In the rows, zero is written as 100.
Facts:
K654 {ζ=492, ρ=K360, π=giploso}
K536 {ζ=492, ρ=K791, κ=K781, π=lakesa}
K635 {ζ=936, ρ=K301,K121, κ=K466, π=lakesa}
K923 {ζ=492, κ=K855, π=puvidum}
K603 {ζ=492, κ=K412, π=puvidum}
K266 {ζ=492, ρ=K711,K65, κ=K582, π=zezil}
K401 {ζ=304, ρ=K138, π=lufi}
K607 {ζ=492, ρ=K96, κ=K253, π=lufi}
K523 {ζ=936, ρ=K138,K401, κ=K63, π=zezil}
K681 {ζ=492, κ=K182, π=giploso}
K295 {ζ=304, ρ=K660,K38, κ=K759, π=zezil}
K730 {ζ=492, ρ=K998,K360, κ=K114, π=zezil}
K964 {ζ=492, κ=K730, π=zezil}
K4 {ζ=936, π=zezil}
K790 {ζ=936, κ=K949, π=giploso}
K772 {ζ=492, ρ=K194,K21, κ=K266, π=lufi}
K76 {ζ=492, κ=K138, π=zezil}
K898 {ζ=492, ρ=K897,K7,K461, κ=K762, π=lufi}
K856 {ζ=492, ρ=K814,K446,K360, π=zezil}
K570 {ζ=492, ρ=K96, κ=K644, π=zezil}
K477 {ζ=492, ρ=K360, κ=K294, π=giploso}
K582 {ζ=304, κ=K635, π=zezil}
K994 {ζ=936, κ=K455, π=zezil}
K723 {ζ=936, ρ=K768, π=lufi}
K771 {ζ=492, ρ=K456, π=zezil}
K59 {ζ=304, π=zezil}
K63 {ζ=492, κ=K198, π=giploso}
K196 {ζ=492, ρ=K456, κ=K570, π=puvidum}
K713 {ζ=492, κ=K155, π=giploso}
K412 {ζ=936, ρ=K360,K543, π=giploso}
K463 {ζ=304, ρ=K360,K791, κ=K75, π=lufi}
K442 {ζ=492, ρ=K955, π=zezil}
K163 {ζ=492, ρ=K96, κ=K619, π=lufi}
K22 {ζ=936, κ=K772, π=puvidum}
K768 {ζ=492, ρ=K360, κ=K20, π=zezil}
K7 {ζ=492, ρ=K38, κ=K461, π=zezil}
K198 {ζ=492, ρ=K96, κ=K419, π=zezil}
K365 {ζ=492, κ=K898, π=zezil}
K531 {ζ=492, κ=K555, π=lufi}
K795 {ζ=936, κ=K998, π=lufi}
K31 {ζ=492, ρ=K762, π=lufi}
K660 {ζ=936, ρ=K619,K610,K138, κ=K708, π=puvidum}
K65 {ζ=304, ρ=K619,K360,K289, π=puvidum}
K774 {ζ=936, ρ=K121, π=zezil}
K779 {ζ=492, ρ=K301,K619, κ=K791, π=zezil}
K802 {ζ=936, κ=K603, π=lufi}
K18 {ζ=492, κ=K978, π=zezil}
K446 {ζ=492, ρ=K96, π=lufi}
K339 {ζ=936, κ=K181, π=zezil}
K240 {ζ=492, ρ=K654,K711, κ=K561, π=zezil}
K762 {ζ=492, ρ=K138, κ=K361, π=lufi}
K297 {ζ=936, ρ=K294, π=zezil}
K897 {ζ=304, ρ=K360,K711, π=zezil}
K620 {ζ=492, ρ=K301, κ=K543, π=zezil}
K633 {ζ=936, κ=K551, π=zezil}
K194 {ζ=936, ρ=K619,K138, π=lakesa}
K955 {ζ=936, ρ=K964, π=zezil}
K644 {ζ=936, ρ=K631,K240, κ=K158, π=zezil}
K21 {ζ=936, ρ=K360,K96,K116,K289, κ=K666, π=zezil}
K460 {ζ=492, π=lakesa}
K575 {ζ=936, ρ=K711, κ=K442, π=lufi}
K512 {ζ=304, κ=K374, π=zezil}
K930 {ζ=304, ρ=K360,K964,K711, κ=K477, π=giploso}
K956 {ζ=492, ρ=K400,K711, κ=K631, π=lufi}
K767 {ζ=492, ρ=K561,K431, π=lufi}
K969 {ζ=936, ρ=K356,K541,K799,K486, π=zezil}
K733 {ζ=492, ρ=K964, π=giploso}
K543 {ζ=492, ρ=K930, κ=K398, π=lufi}
K96 {ζ=936, ρ=K360, κ=K585, π=dekun}
K138 {ζ=492, κ=K959, π=lufi}
K791 {ζ=936, κ=K88, π=zezil}
K814 {ζ=492, ρ=K75,K401, κ=K59, π=zezil}
K158 {ζ=936, ρ=K768, κ=K214, π=zezil}
K893 {ζ=492, κ=K196, π=zezil}
K373 {ζ=492, ρ=K607,K21,K217, κ=K700, π=giploso}
K520 {ζ=492, κ=K856, π=lufi}
K182 {ζ=936, ρ=K461, κ=K994, π=zezil}
K781 {ζ=304, κ=K713, π=giploso}
K253 {ζ=936, κ=K964, π=lakesa}
K708 {ζ=492, ρ=K373,K512, π=zezil}
K718 {ζ=936, ρ=K360, π=zezil}
K610 {ζ=936, π=zezil}
K799 {ζ=492, π=puvidum}
K672 {ζ=936, ρ=K138, κ=K641, π=puvidum}
K949 {ζ=492, κ=K695, π=zezil}
K455 {ζ=492, ρ=K964, κ=K140, π=zezil}
K374 {ζ=492, κ=K217, π=zezil}
K75 {ζ=304, ρ=K641,K460, π=puvidum}
K360 {ζ=304, κ=K575, π=zezil}
K461 {ζ=936, π=lakesa}
K289 {ζ=492, ρ=K360, π=lakesa}
K998 {ζ=492, ρ=K360, κ=K295, π=lufi}
K695 {ζ=492, ρ=K360, κ=K536, π=zezil}
K963 {ζ=492, ρ=K360,K194,K641, κ=K541, π=zezil}
K445 {ζ=492, ρ=K762,K619,K400,K360, κ=K486, π=zezil}
K301 {ζ=936, ρ=K360,K116, π=giploso}
K361 {ζ=936, κ=K21, π=zezil}
K214 {ζ=492, κ=K930, π=lufi}
K294 {ζ=936, ρ=K768,K138, κ=K923, π=lufi}
K555 {ζ=492, κ=K12, π=puvidum}
K307 {ζ=492, ρ=K75, κ=K520, π=puvidum}
K394 {ζ=492, ρ=K360,K718,K955, π=lufi}
K631 {ζ=492, ρ=K733, κ=K660, π=zezil}
K398 {ζ=492, κ=K814, π=zezil}
K541 {ζ=492, ρ=K974, κ=K512, π=lufi}
K666 {ζ=304, κ=K383, π=lufi}
K551 {ζ=492, κ=K531, π=giploso}
K855 {ζ=492, ρ=K762,K570, π=lufi}
K97 {ζ=492, ρ=K373, π=giploso}
K116 {ζ=492, ρ=K360, κ=K768, π=dekun}
K140 {ζ=492, ρ=K897,K599,K70, π=giploso}
K705 {ζ=492, κ=K779, π=zezil}
K901 {ζ=936, ρ=K116,K138, π=zezil}
K2 {ζ=936, ρ=K570, π=zezil}
K72 {ζ=492, ρ=K4,K65, κ=K121, π=lufi}
K959 {ζ=492, κ=K893, π=zezil}
K61 {ζ=492, κ=K681, π=zezil}
K974 {ζ=936, ρ=K955, π=zezil}
K711 {ζ=304, ρ=K360, κ=K774, π=zezil}
K641 {ζ=936, κ=K70, π=lakesa}
K55 {ζ=304, κ=K956, π=giploso}
K440 {ζ=304, ρ=K96,K791,K116, π=zezil}
K913 {ζ=304, κ=K642, π=zezil}
K88 {ζ=936, κ=K366, π=lufi}
K114 {ζ=492, π=zezil}
K356 {ζ=304, ρ=K21,K570,K460, π=lakesa}
K502 {ζ=492, ρ=K360,K964, π=zezil}
K759 {ζ=492, κ=K116, π=zezil}
K599 {ζ=492, ρ=K96, π=zezil}
K700 {ζ=492, κ=K597, π=lakesa}
K209 {ζ=492, ρ=K289, κ=K969, π=giploso}
K419 {ζ=304, κ=K846, π=giploso}
K609 {ζ=492, κ=K607, π=lufi}
K273 {ζ=492, ρ=K502,K138, κ=K261, π=giploso}
K619 {ζ=936, κ=K463, π=giploso}
K978 {ζ=304, ρ=K897, κ=K135, π=puvidum}
K400 {ζ=492, π=lufi}
K597 {ζ=492, ρ=K289,K138, κ=K946, π=zezil}
K217 {ζ=492, ρ=K72,K400, π=zezil}
K366 {ζ=492, ρ=K301,K96, π=lufi}
K441 {ζ=936, ρ=K814, π=lakesa}
K466 {ζ=304, κ=K790, π=lufi}
K121 {ζ=492, ρ=K289,K401, κ=K795, π=zezil}
K585 {ζ=936, κ=K523, π=zezil}
K127 {ζ=304, ρ=K964,K21,K65, κ=K7, π=lakesa}
K846 {ζ=492, κ=K307, π=zezil}
K20 {ζ=492, π=lufi}
K642 {ζ=492, κ=K339, π=zezil}
K661 {ζ=492, ρ=K127,K373, π=lufi}
K38 {ζ=492, ρ=K654, π=lufi}
K338 {ζ=492, ρ=K4,K96, κ=K705, π=zezil}
K848 {ζ=492, ρ=K964,K96,K633, κ=K127, π=zezil}
K383 {ζ=936, κ=K273, π=zezil}
K155 {ζ=936, κ=K18, π=zezil}
K261 {ζ=492, κ=K209, π=zezil}
K431 {ζ=936, ρ=K360,K610,K289, κ=K901, π=zezil}
K322 {ζ=936, ρ=K897, π=lufi}
K486 {ζ=492, ρ=K96,K158, κ=K672, π=lakesa}
K12 {ζ=492, κ=K620, π=giploso}
K135 {ζ=304, ρ=K531,K570,K138, κ=K848, π=zezil}
K70 {ζ=492, ρ=K998,K127, π=lakesa}
K456 {ζ=936, ρ=K446, π=lufi}
K946 {ζ=304, κ=K445, π=zezil}
K181 {ζ=936, ρ=K31, κ=K96, π=lufi}
K561 {ζ=936, ρ=K897, κ=K913, π=zezil}

Known rows:
[97,92,117,98,130,100,76,108,85,94,102,85,107,104,111,102,113,101,100,96,105,120,100,105,75,104,76,101,105] -> K781
[112,89,112,91,97,97,99,105,100,93,84,88,118,97,95,86,106,117,99,103,108,109,102,99,98,125,85,97,117] -> K620
[122,90,115,90,101,98,96,104,93,97,92,83,128,93,94,85,106,114,97,106,111,112,88,104,106,126,84,95,113] -> K771
[95,91,103,90,95,97,96,85,74,94,117,89,77,104,129,132,108,74,131,95,104,89,109,77,73,77,107,98,81] -> K361
[120,88,102,101,78,100,113,96,93,94,86,90,106,99,103,107,90,129,118,87,125,128,94,97,65,149,50,93,126] -> K266
[99,83,104,85,92,94,110,88,90,92,104,93,65,107,110,133,95,83,121,100,95,84,113,79,98,72,137,104,76] -> K158
[98,83,101,102,98,96,94,106,97,90,111,81,103,102,114,117,103,116,113,79,117,148,84,95,61,108,59,89,113] -> K582
[118,96,109,97,71,91,113,87,93,96,100,103,121,99,83,105,90,134,107,84,133,146,86,92,61,124,39,96,114] -> K772
[92,85,113,93,82,90,88,74,80,97,106,92,65,103,114,126,87,87,103,97,90,82,115,74,82,76,127,113,72] -> K672
[98,104,130,90,111,91,99,91,86,93,103,105,130,95,79,90,110,121,99,91,110,120,91,87,88,123,64,97,110] -> K762
[93,88,106,86,73,92,96,85,78,95,111,94,85,101,115,128,95,82,109,100,104,85,108,73,82,75,125,113,69] -> K441
[112,99,114,79,89,89,101,110,89,90,86,98,122,102,74,104,110,122,106,104,116,115,93,83,127,94,78,103,123] -> K72
[100,91,117,92,89,91,105,88,120,108,96,100,123,96,78,70,107,115,59,106,126,114,88,105,99,101,66,115,97] -> K855
[86,93,99,81,85,89,101,90,98,96,109,94,67,107,102,135,112,79,113,100,112,93,106,68,110,32,115,106,81] -> K795
[108,92,107,88,106,100,105,107,105,91,84,84,115,99,97,86,111,110,95,106,106,115,98,104,113,112,87,90,126] -> K631
[92,94,99,88,91,97,102,91,74,96,117,88,70,102,126,134,109,73,116,99,111,91,110,81,74,74,110,99,77] -> K253
[101,84,105,94,105,101,95,113,106,96,79,94,93,107,100,101,96,112,98,106,97,111,110,111,99,95,97,107,107] -> K930
[112,86,111,81,113,93,123,89,85,93,115,99,63,104,93,141,93,84,108,97,86,98,108,82,110,57,139,87,76] -> K96

Rows:
No name comes twice in this set of rows, the named rows included.
[106,95,103,82,97,94,119,86,85,99,116,101,77,105,93,136,96,82,112,97,107,99,104,85,92,43,120,95,69]  K456
[119,96,113,92,108,102,113,96,108,108,92,104,126,99,81,76,97,115,76,107,128,118,96,115,88,104,72,107,102]  K366
[95,83,119,101,123,94,88,97,102,101,101,90,107,100,100,87,98,109,74,100,97,121,99,106,85,100,94,102,93]  K75
[99,88,124,86,88,91,97,101,107,88,85,92,120,97,91,82,110,125,88,101,98,108,98,86,115,121,92,102,121]  K121
[112,84,98,94,89,105,97,75,93,105,114,88,75,102,116,122,89,74,109,104,111,72,112,101,63,81,119,111,59]  K969
[90,82,106,91,78,95,105,71,89,98,107,97,62,104,119,118,91,80,108,101,98,72,121,87,70,90,127,114,65]  K901
[86,80,112,89,90,94,89,111,110,93,84,95,101,106,101,96,104,114,102,100,100,104,103,93,101,96,101,121,106]  K295
[84,99,138,82,118,82,117,101,98,90,102,106,123,90,71,86,118,121,93,92,95,130,89,80,115,106,81,85,120]  K138
[110,81,113,96,89,99,108,89,128,106,91,90,123,97,98,66,97,115,71,103,111,106,104,115,94,127,85,105,99]  K856
[94,93,99,99,104,94,97,106,96,98,111,94,110,106,100,117,108,116,111,81,126,140,88,97,63,89,50,98,107]  K466
[106,86,115,96,96,94,90,91,108,102,91,81,119,97,96,79,103,116,67,104,105,116,97,99,102,107,74,96,110]  K307

The same objects again, as new rows of numbers:
Known rows:
[102,84,100,97,90,98,124,106,115,98,85,109,117,94,86,101,96,99,98,89,104,93,105,100,110,101,104,102,101,99,110,100,96,92,112,95] -> K61
[101,104,93,108,116,99,86,112,103,106,94,100,73,84,93,102,89,103,96,83,105,108,107,118,113,105,101,98,104,106,109,97,98,105,105,88] -> K88
[99,85,98,93,109,99,127,79,108,106,109,101,118,107,105,102,101,106,104,101,101,77,95,81,84,92,93,101,101,94,95,103,102,91,100,108] -> K599
[101,88,102,97,89,98,123,105,115,97,85,108,118,95,82,101,96,99,98,85,104,92,105,100,111,101,104,102,100,99,108,101,97,92,109,94] -> K261
[88,158,87,96,109,107,42,77,79,85,103,104,96,118,125,94,62,91,118,146,84,105,99,93,98,116,91,89,96,102,81,113,100,100,78,120] -> K897
[103,78,98,94,117,100,106,89,90,97,106,102,120,89,107,94,115,107,105,119,110,82,96,81,93,98,92,94,109,105,100,103,108,92,102,111] -> K38
[104,120,98,108,100,103,75,112,103,112,101,89,85,100,104,100,107,104,102,85,96,107,95,103,99,102,102,97,103,110,110,93,104,112,105,92] -> K575
[100,127,108,112,105,103,101,113,108,104,98,94,95,106,99,104,125,101,100,90,103,111,103,126,103,88,100,103,99,92,100,96,102,104,100,98] -> K672
[105,139,103,107,103,105,82,112,112,111,90,98,99,106,98,105,100,104,104,80,97,100,99,113,106,98,99,96,102,105,112,97,102,103,112,94] -> K182
[100,85,100,93,114,98,141,89,104,107,110,106,109,104,100,97,95,105,98,99,102,80,101,86,87,93,91,100,96,93,93,102,99,85,98,106] -> K771
[106,96,115,98,79,101,126,114,107,99,105,101,126,108,94,98,122,100,94,89,99,101,93,98,95,91,104,104,94,96,101,94,100,97,110,100] -> K963
[103,74,94,91,105,97,112,86,105,110,105,104,102,98,108,100,111,107,100,117,105,83,93,78,85,95,95,97,107,106,100,106,101,94,95,106] -> K733
[104,89,103,96,97,95,125,106,117,98,73,108,118,85,86,108,86,97,97,90,103,100,113,89,107,93,104,104,98,100,112,95,97,95,111,98] -> K642
[100,105,94,108,117,99,90,112,104,105,94,96,72,86,94,102,88,103,97,83,104,108,107,116,112,105,100,98,104,105,110,98,100,105,103,88] -> K802
[109,45,94,98,74,101,111,117,92,107,95,113,102,91,95,105,100,102,93,114,108,101,99,113,111,103,101,101,104,95,115,106,94,103,114,103] -> K713
[103,64,98,98,91,98,115,108,101,96,92,106,103,83,86,96,101,101,95,95,107,103,104,95,108,105,106,100,104,107,113,96,98,96,109,95] -> K609
[103,69,99,95,86,94,112,110,108,101,85,109,100,87,86,102,111,101,91,108,106,105,101,102,108,102,109,100,107,104,108,101,97,96,106,95] -> K12
[103,124,97,103,133,101,90,97,101,121,111,98,75,104,115,100,111,111,96,110,103,96,93,101,83,91,88,92,105,104,98,104,103,101,91,102] -> K412

Rows:
No name comes twice in this set of rows, the named rows included.
[104,68,102,96,79,96,107,102,110,106,97,97,101,101,98,105,122,102,94,105,98,102,92,92,95,97,110,106,103,103,102,97,97,105,101,98]  K373
[107,81,106,97,77,102,108,115,101,101,99,98,114,98,98,95,120,103,96,97,102,107,88,84,95,99,109,100,99,109,109,91,103,102,111,95]  K956
[106,96,104,96,78,102,105,103,108,103,89,101,131,107,97,103,114,101,103,92,96,96,93,89,99,96,106,102,102,104,111,95,103,99,117,99]  K240
[104,146,117,109,128,93,103,119,104,102,84,91,101,94,103,111,103,98,91,81,98,119,114,106,99,79,98,104,92,92,106,91,102,112,104,100]  K523
[103,135,105,108,105,104,86,110,108,110,99,94,99,111,102,107,110,103,101,82,97,103,97,114,102,92,98,101,98,97,106,97,103,108,106,95]  K431
[90,135,91,101,78,110,51,107,81,83,95,112,82,111,106,98,45,86,107,131,86,123,107,123,119,126,101,95,88,97,93,110,91,106,88,110]  K582
[95,109,86,101,76,110,36,117,65,90,95,116,67,106,114,98,55,87,102,154,90,133,103,128,121,126,100,92,92,95,94,112,89,114,85,114]  K781
[83,138,89,99,87,101,13,71,78,71,93,91,96,118,115,112,80,82,121,133,81,110,106,104,120,121,105,106,104,97,76,111,98,116,85,114]  K360
[99,126,94,104,135,102,92,86,108,116,112,92,88,110,112,106,98,106,105,92,100,82,100,98,90,93,86,98,103,97,94,104,104,101,97,104]  K718
[88,131,96,99,121,103,70,88,55,80,126,96,60,105,123,81,51,87,100,136,89,120,99,95,90,120,93,91,88,100,71,107,98,104,68,112]  K356
[109,88,105,97,79,103,105,120,99,102,95,103,118,96,96,90,120,104,99,95,102,107,86,87,97,99,108,95,99,115,118,90,105,99,112,97]  K898
[97,127,99,105,140,99,116,89,108,113,117,95,84,107,109,100,97,105,97,92,102,89,103,109,88,92,86,99,97,89,90,104,100,96,92,100]  K2
[99,113,97,105,143,100,100,98,95,111,118,94,76,95,113,93,99,108,98,99,106,96,101,104,89,94,88,95,100,99,97,102,103,102,90,100]  K723
[102,71,103,96,116,95,124,95,86,93,116,101,109,89,106,89,113,104,97,117,110,91,101,90,92,94,90,98,103,98,94,104,106,90,95,108]  K31
[99,106,99,107,110,93,60,95,90,100,94,89,84,96,106,116,131,101,103,101,103,104,100,118,111,95,103,108,114,97,97,103,104,116,100,98]  K619

Now the same objects, written a new way:
Known rows:
[69,117,85,95,77,97,76,96,98,94,109,97,165,85,117,103,78,103,65,97,100,102,123,102,102,104,121,107,100] -> K398
[88,124,75,156,81,96,86,104,127,107,110,98,146,70,118,108,102,55,93,108,74,105,98,80,106,153,125,111,105] -> K570
[152,93,105,120,105,119,115,101,98,114,127,99,127,97,118,142,61,125,94,75,52,79,29,68,117,120,60,128,116] -> K356
[147,112,75,52,81,99,73,98,99,113,71,99,142,110,115,104,114,102,174,76,76,88,82,127,113,92,66,112,92] -> K733
[104,117,70,82,95,94,63,84,95,98,98,100,157,107,95,105,77,105,131,94,80,85,67,106,116,110,63,117,93] -> K771
[156,105,110,107,106,106,90,102,100,111,92,105,81,77,130,134,52,105,61,81,102,107,28,74,116,117,63,104,110] -> K463
[168,99,105,72,106,100,73,96,91,110,89,105,101,103,128,130,51,109,86,86,90,94,23,74,120,151,54,120,110] -> K440
[147,91,106,61,97,119,121,117,107,112,105,99,104,106,126,141,82,129,127,76,52,84,25,71,116,103,58,125,113] -> K65
[119,97,109,124,106,120,122,104,135,115,116,102,67,77,127,140,70,125,60,72,69,97,47,68,117,124,62,126,120] -> K127
[86,117,92,91,81,103,79,95,95,108,103,97,169,77,124,104,77,109,67,97,99,89,115,121,101,91,127,100,96] -> K520
[68,101,84,106,84,120,87,110,127,111,128,92,167,90,112,113,101,122,62,81,54,90,129,95,97,93,129,118,108] -> K923
[131,100,82,104,94,111,65,87,92,62,121,102,140,123,74,108,98,107,161,106,81,90,83,122,112,126,90,110,86] -> K297
[121,110,75,154,80,110,60,96,121,94,106,104,129,116,87,107,120,63,76,99,70,108,126,94,111,139,134,102,93] -> K158
[75,117,100,154,107,126,92,106,117,109,126,90,161,86,112,132,111,115,72,85,68,83,115,107,96,92,110,113,102] -> K307
[148,107,66,121,100,107,48,71,93,79,100,104,138,122,75,105,93,98,129,94,74,87,88,120,118,106,88,112,84] -> K969
[67,114,78,51,83,94,80,91,98,95,120,101,142,58,111,102,55,121,58,93,101,99,128,116,95,114,117,104,98] -> K18
[122,114,75,102,86,94,84,87,100,112,93,101,145,102,104,107,86,90,173,101,71,80,57,118,116,97,68,114,94] -> K446
[159,94,107,72,88,95,118,106,94,112,121,101,115,58,128,137,47,118,167,105,86,83,27,76,115,125,59,122,112] -> K401

Rows:
No name comes twice in this set of rows, the named rows included.
[95,100,99,153,77,127,120,105,142,104,132,95,127,104,74,121,127,109,85,89,58,84,135,108,102,105,136,122,101]  K641
[77,107,74,39,81,94,79,87,102,105,120,98,133,34,122,101,49,128,61,82,94,95,120,128,83,94,127,103,93]  K713
[117,112,107,149,96,125,72,88,96,82,111,99,144,111,96,114,106,96,81,104,102,85,115,131,102,93,131,78,82]  K181
[91,111,75,108,77,100,68,99,110,111,109,101,164,82,127,107,91,90,71,99,74,107,115,95,100,104,137,99,106]  K214
[61,108,95,122,89,121,108,102,121,111,130,93,163,87,96,114,102,129,61,84,63,85,135,94,102,95,126,126,111]  K700
[161,116,77,53,103,103,56,91,95,110,68,101,144,120,118,105,103,107,165,74,81,94,77,128,113,97,61,106,90]  K140
[146,117,70,77,96,97,62,89,97,111,81,99,143,108,114,104,99,99,169,80,71,84,64,123,116,88,68,112,88]  K97
[82,93,93,129,78,130,97,96,120,105,132,95,156,112,75,110,113,128,65,79,60,87,137,109,106,97,138,123,101]  K253
[82,112,77,153,101,124,73,109,145,110,118,96,166,92,116,122,107,98,62,82,47,99,129,83,102,97,123,116,108]  K196
[130,113,77,108,107,98,64,81,94,109,107,102,157,102,107,113,71,101,173,106,71,84,44,117,111,102,66,106,95]  K855
[172,98,78,100,73,108,79,98,101,100,107,98,109,115,80,106,120,95,180,86,69,84,84,131,112,94,103,106,83]  K301
[125,94,92,131,93,130,111,96,110,102,131,97,146,121,71,119,123,125,168,91,49,79,118,115,110,105,94,126,99]  K194
[120,95,89,141,100,129,94,88,102,99,133,97,159,121,72,122,114,122,147,86,49,80,112,118,112,94,90,126,96]  K441
[123,113,84,76,71,94,112,104,103,112,80,101,142,101,105,106,106,101,180,98,82,82,70,122,113,102,67,113,98]  K400

